Here is a tiny trained network, its code and every weight. The questions are about switching its units off for an input and a class, where a switched-off unit gives its printed mean instead of its output.

import numpy as np


def w(rows, s, z=0):
    codes = np.array(rows[::2]) - 128.0
    scale = np.full(codes.shape[1], s)
    scale[-1] = z or s
    return codes * scale


def f(y):
    return np.maximum(y, 0)


def log_softmax(a):
    a = a - a.max(-1, keepdims=True)
    return a - np.log(np.exp(a).sum(-1, keepdims=True))


def net(x, mask):
    res = np.array(x, float).reshape(1, 8) / 4 @ E
    y = f(res @ A[0][:, :-1].T + A[0][:, -1])
    res = res + np.where(mask, y, B[0][:, -1]) @ B[0][:, :-1]
    return log_softmax(res[-1] @ U[:, :-1].T + U[:, -1])


A, B = {}, {}
E = w([
[222,151,120,112],'x0',
[121,189,204,229],'x1',
[111,115,248,55],'x2',
[127,127,129,128],'x3',
[127,127,127,128],'x4',
[129,127,129,128],'x5',
[87,233,107,72],'x6',
[126,127,128,129],'x7',
],0.011)
A[0] = w([
[162,107,165,78,92],'N0',
[250,128,156,146,76],'N1',
[104,192,105,151,125],'N2',
[88,219,134,112,253],'N3',
[137,179,91,137,162],'N4',
[101,154,142,161,174],'N5',
[115,54,135,151,177],'N6',
[183,91,142,120,128],'N7',
[105,196,111,89,78],'N8',
[51,103,119,138,107],'N9',
[125,111,87,63,162],'N10',
[208,154,125,98,150],'N11',
[106,192,115,100,210],'N12',
[176,183,159,165,75],'N13',
[124,178,90,101,182],'N14',
[83,67,80,85,115],'N15',
[116,123,111,144,80],'N16',
[82,189,141,102,217],'N17',
[137,167,132,205,108],'N18',
[150,116,163,121,114],'N19',
[137,104,43,176,46],'N20',
[182,77,149,206,151],'N21',
[134,155,34,180,51],'N22',
[120,148,120,122,76],'N23',
[101,96,84,80,124],'N24',
[162,69,92,75,93],'N25',
[186,128,115,138,93],'N26',
[83,80,178,88,96],'N27',
[178,116,84,74,85],'N28',
[134,51,145,186,137],'N29',
[131,121,63,167,78],'N30',
[166,53,163,141,132],'N31',
[128,102,190,82,56],'N32',
[70,121,76,143,87],'N33',
[147,130,165,161,212],'N34',
[17,86,119,148,104],'N35',
[43,97,143,148,123],'N36',
],0.014,0.0026)
B[0] = w([
[98,153,131,125,217],'N0',
[159,139,112,123,239],'N1',
[107,114,129,173,202],'N2',
[124,96,68,151,254],'N3',
[103,123,124,98,195],'N4',
[148,94,170,236,191],'N5',
[110,128,14,108,229],'N6',
[152,102,106,88,208],'N7',
[97,108,69,75,213],'N8',
[253,145,138,150,195],'N9',
[144,83,190,194,232],'N10',
[203,111,124,146,218],'N11',
[131,85,96,161,220],'N12',
[117,108,179,201,203],'N13',
[153,90,91,161,206],'N14',
[132,129,208,218,235],'N15',
[151,204,156,29,147],'N16',
[131,78,60,97,229],'N17',
[116,104,199,150,210],'N18',
[99,154,89,121,182],'N19',
[88,193,102,102,235],'N20',
[67,125,85,143,251],'N21',
[108,175,160,63,243],'N22',
[86,132,84,155,146],'N23',
[123,59,159,143,218],'N24',
[75,135,172,206,247],'N25',
[162,149,124,96,182],'N26',
[129,181,132,83,243],'N27',
[105,137,220,188,227],'N28',
[119,114,71,130,246],'N29',
[65,211,173,134,209],'N30',
[117,131,65,114,247],'N31',
[68,231,148,45,236],'N32',
[147,189,170,147,189],'N33',
[101,91,131,130,202],'N34',
[248,141,139,114,230],'N35',
[177,153,103,171,216],'N36',
],0.0059,0.009)
U = w([
[104,97,185,173,73],'0',
[95,229,137,86,39],'1',
[120,90,58,122,100],'2',
[133,136,129,139,254],'3',
[247,163,126,130,125],'4',
],0.014,0.0043)

Each question gives the input, the list of numbers given to net, and the class t.
The units are the neurons (one row each of A and B). Each row of codes is followed by its name. A weight is (code - 128) times the scale printed after its matrix; where a second scale follows, it is the last column's (A, B and U).
mask holds one flag per neuron, in row order. A switched-off neuron (its flag False) gives its mean, the last column of its row in B, instead of its output. The means were averaged over made-up inputs and are rounded, as every weight is.
A unit's drop is (log p(t) with every unit on - log p(t) with that unit switched off) / (log p(t) with every unit on - log p(t) with every unit switched off).
The circuit of an input: a set's keep is (log p(t) with only the set's units on - log p(t) with every unit switched off) / (log p(t) with every unit on - log p(t) with every unit switched off). Starting from the 12 units with the biggest drops (on a tie, the unit counted first), units are removed one at a time, each time the one whose removal leaves the highest keep (on an exact tie, the one counted first), for as long as the keep stays at least 0.8.
units of the circuit, in order: the units of the circuit, biggest drop first
most important unit: the unit with the biggest drop
top k neurons: the k neurons with the biggest drops, biggest first
drop when u is switched off: that unit's drop, to one decimal
input [6,5,1,2,1,-2,-8,5], class 2: most important unit	N21
input [-8,-8,-5,-7,0,0,5,-3], class 0: units of the circuit, in order	N15, N10
input [7,8,-1,0,-4,8,-6,5], class 0: top 2 neurons	N13, N18
input [-2,-8,6,-4,7,8,1,6], class 0: units of the circuit, in order	N10, N15
input [-7,6,-5,5,1,5,-6,8], class 4: top 4 neurons	N35, N9, N36, N25
input [4,7,3,-1,5,-1,5,8], class 0: units of the circuit, in order	N13, N5
input [-6,-4,3,-2,8,-4,1,-5], class 4: units of the circuit, in order	N35, N9, N21
input [-8,-8,-7,-4,4,1,-7,2], class 0: top 3 neurons	N15, N25, N24
input [-7,0,1,-6,8,8,7,-7], class 2: units of the circuit, in order	N17, N3
input [-8,7,-4,5,6,8,7,-5], class 4: units of the circuit, in order	N35, N9
input [5,3,-7,3,-4,-1,3,-5], class 1: top 2 neurons	N22, N30
input [-3,7,-8,-6,3,3,-1,-1], class 1: top 3 neurons	N22, N20, N30
input [1,-7,-8,-2,7,2,-2,-3], class 1: top 2 neurons	N20, N22
input [5,-5,1,-1,-4,-6,-1,5], class 0: top 3 neurons	N25, N28, N35
input [-7,8,-5,-6,0,-7,7,-3], class 0: top 2 neurons	N18, N5
input [-7,-6,-1,-1,-8,-5,8,-6], class 2: top neuron	N8
input [-6,-8,4,-4,7,-6,7,0], class 0: top 2 neurons	N15, N10
input [4,-6,-8,-2,3,-1,-1,-5], class 1: top 3 neurons	N20, N22, N30
input [-5,7,2,-2,4,-7,-8,-7], class 2: drop when N31 is switched off	0.1
input [5,6,2,-6,-7,8,7,8], class 2: drop when N1 is switched off	0.0
input [4,-7,7,-4,3,4,0,7], class 0: drop when N27 is switched off	-0.1
